Here is a tiny trained network, its code and every weight. The questions are about switching its units off for an input and a class, where a switched-off unit gives its printed mean instead of its output.

import numpy as np


def w(rows, s, z=0):
    codes = np.array(rows[::2]) - 128.0
    scale = np.full(codes.shape[1], s)
    scale[-1] = z or s
    return codes * scale


def norm(h):
    return h / np.sqrt((h * h).mean(-1, keepdims=True) + 1e-5)


def f(y):
    return y / 2 * (1 + np.tanh(0.7978845608 * (y + 0.044715 * y**3)))


def log_softmax(a):
    a = a - a.max(-1, keepdims=True)
    return a - np.log(np.exp(a).sum(-1, keepdims=True))


def net(x, mask):
    res = np.array(x, float).reshape(1, 5) / 4 @ E
    u = 0
    for l in range(3):
        y = f(norm(res) @ A[l][:, :-1].T + A[l][:, -1])
        res = res + np.where(mask[u : u + 5], y, B[l][:, -1]) @ B[l][:, :-1]
        u += 5
    return log_softmax(norm(res)[-1] @ U[:, :-1].T + U[:, -1])


A, B = {}, {}
E = w([
[137,125,138,132,131,138,136,130,142,127,121],'x0',
[128,123,52,212,55,68,197,142,158,152,69],'x1',
[243,207,89,113,142,79,134,91,143,5,174],'x2',
[119,212,203,146,209,30,83,161,190,199,136],'x3',
[124,139,116,131,140,136,140,125,120,136,133],'x4',
],0.014)
A[0] = w([
[144,178,105,193,164,2,136,129,172,161,71,181],'0.n0',
[143,108,7,221,47,54,174,164,168,140,83,2],'0.n1',
[88,143,151,57,193,155,95,115,137,110,152,112],'0.n2',
[229,158,125,112,143,109,161,101,143,95,163,68],'0.n3',
[221,172,73,172,136,72,147,110,126,42,152,73],'0.n4',
],0.0077,0.0088)
B[0] = w([
[151,158,134,189,108,95,158,177,150,136,172,255],'0.n0',
[114,181,175,194,39,115,243,41,101,112,82,209],'0.n1',
[135,188,207,171,74,97,254,81,144,122,111,185],'0.n2',
[88,141,90,32,156,144,105,128,163,151,45,176],'0.n3',
[140,160,76,47,110,66,76,93,169,135,103,215],'0.n4',
],0.011,0.0082)
A[1] = w([
[207,197,70,155,82,81,158,132,166,77,236,88],'1.n0',
[117,128,167,40,213,190,73,130,78,137,127,37],'1.n1',
[2,53,144,177,104,145,154,169,107,249,85,52],'1.n2',
[137,53,12,137,84,208,127,78,71,52,122,1],'1.n3',
[148,135,233,52,192,186,84,63,73,85,228,6],'1.n4',
],0.0099,0.0052)
B[1] = w([
[93,45,108,131,155,217,85,102,86,116,131,223],'1.n0',
[98,185,74,167,96,106,170,122,119,89,83,159],'1.n1',
[150,125,35,58,177,171,63,80,207,43,102,252],'1.n2',
[182,91,255,93,170,56,138,246,97,211,177,215],'1.n3',
[73,186,116,221,45,142,176,64,112,129,118,203],'1.n4',
],0.013,0.011)
A[2] = w([
[154,136,171,209,196,69,32,161,177,192,220,13],'2.n0',
[183,60,159,77,99,165,162,246,85,164,126,44],'2.n1',
[118,86,105,157,126,47,158,100,117,159,16,103],'2.n2',
[206,154,37,36,143,73,56,52,99,58,131,64],'2.n3',
[99,180,148,213,236,58,2,183,144,211,206,4],'2.n4',
],0.0079,0.0046)
B[2] = w([
[158,37,134,64,123,138,163,148,1,147,157,179],'2.n0',
[156,210,212,101,212,67,136,157,119,183,228,201],'2.n1',
[43,216,209,143,160,105,76,105,64,94,116,171],'2.n2',
[69,67,96,76,199,236,65,160,225,79,43,254],'2.n3',
[173,31,247,95,167,117,180,161,77,157,203,191],'2.n4',
],0.0091,0.0071)
U = w([
[120,124,34,46,189,184,18,112,192,85,108,199],'0',
[95,179,121,231,52,130,230,72,105,132,123,211],'1',
[192,96,206,72,162,95,165,246,74,186,210,6],'2',
],0.014,0.0019)

Each question gives the input, the list of numbers given to net, and the class t.
The units are the neurons (one row each of A and B). Each row of codes is followed by its name. A weight is (code - 128) times the scale printed after its matrix; where a second scale follows, it is the last column's (A, B and U).
mask holds one flag per neuron, layer by layer. A switched-off neuron (its flag False) gives its mean, the last column of its row in B, instead of its output. The means were averaged over made-up inputs and are rounded, as every weight is.
A unit's drop is (log p(t) with every unit on - log p(t) with that unit switched off) / (log p(t) with every unit on - log p(t) with every unit switched off).
The circuit of an input: a set's keep is (log p(t) with only the set's units on - log p(t) with every unit switched off) / (log p(t) with every unit on - log p(t) with every unit switched off). Starting from the 12 units with the biggest drops (on a tie, the unit counted first), units are removed one at a time, each time the one whose removal leaves the highest keep (on an exact tie, the one counted first), for as long as the keep stays at least 0.8.
circuit, biggest first: the units of the circuit, biggest drop first
k most important neurons: the k neurons with the biggest drops, biggest first
top k neurons in layer l: the k neurons of layer l with the biggest drops, biggest first
drop when u is switched off: that unit's drop, to one decimal
input [6,-5,-2,-7,8], class 2: circuit, biggest first : (1.n3)
input [-6,-8,7,2,-8], class 1: 2 most important neurons : (1.n4; 1.n2)
input [-4,5,5,-2,-3], class 0: 3 most important neurons : (0.n4; 1.n4; 2.n3)
input [-5,-2,1,3,2], class 2: 3 most important neurons : (1.n2; 1.n4; 0.n1)
input [-5,7,7,-7,-3], class 0: 4 most important neurons : (0.n4; 1.n4; 2.n3; 1.n0)
input [-6,-8,-7,-8,6], class 1: circuit, biggest first : (1.n4; 2.n3)
input [-4,-5,4,-5,1], class 1: 2 most important neurons : (1.n4; 1.n2)
input [1,7,-1,-8,1], class 2: 2 most important neurons : (1.n3; 1.n4)
input [6,-3,-6,5,3], class 0: 2 most important neurons : (1.n2; 1.n3)
input [5,3,-5,4,-2], class 0: top 2 neurons in layer 1 : (1.n2; 1.n3)
input [-3,-5,4,-2,-7], class 1: top 2 neurons in layer 1 : (1.n4; 1.n2)
input [6,3,-4,4,-4], class 0: top 2 neurons in layer 1 : (1.n2; 1.n3)
input [7,4,-7,-7,-3], class 0: drop when 1.n2 is switched off : 5.0
input [1,5,-6,-3,6], class 0: drop when 1.n2 is switched off : 2.4
input [5,-4,-7,4,8], class 0: drop when 1.n2 is switched off : 0.7
input [-5,-3,2,4,-2], class 2: most important neuron : (1.n2)
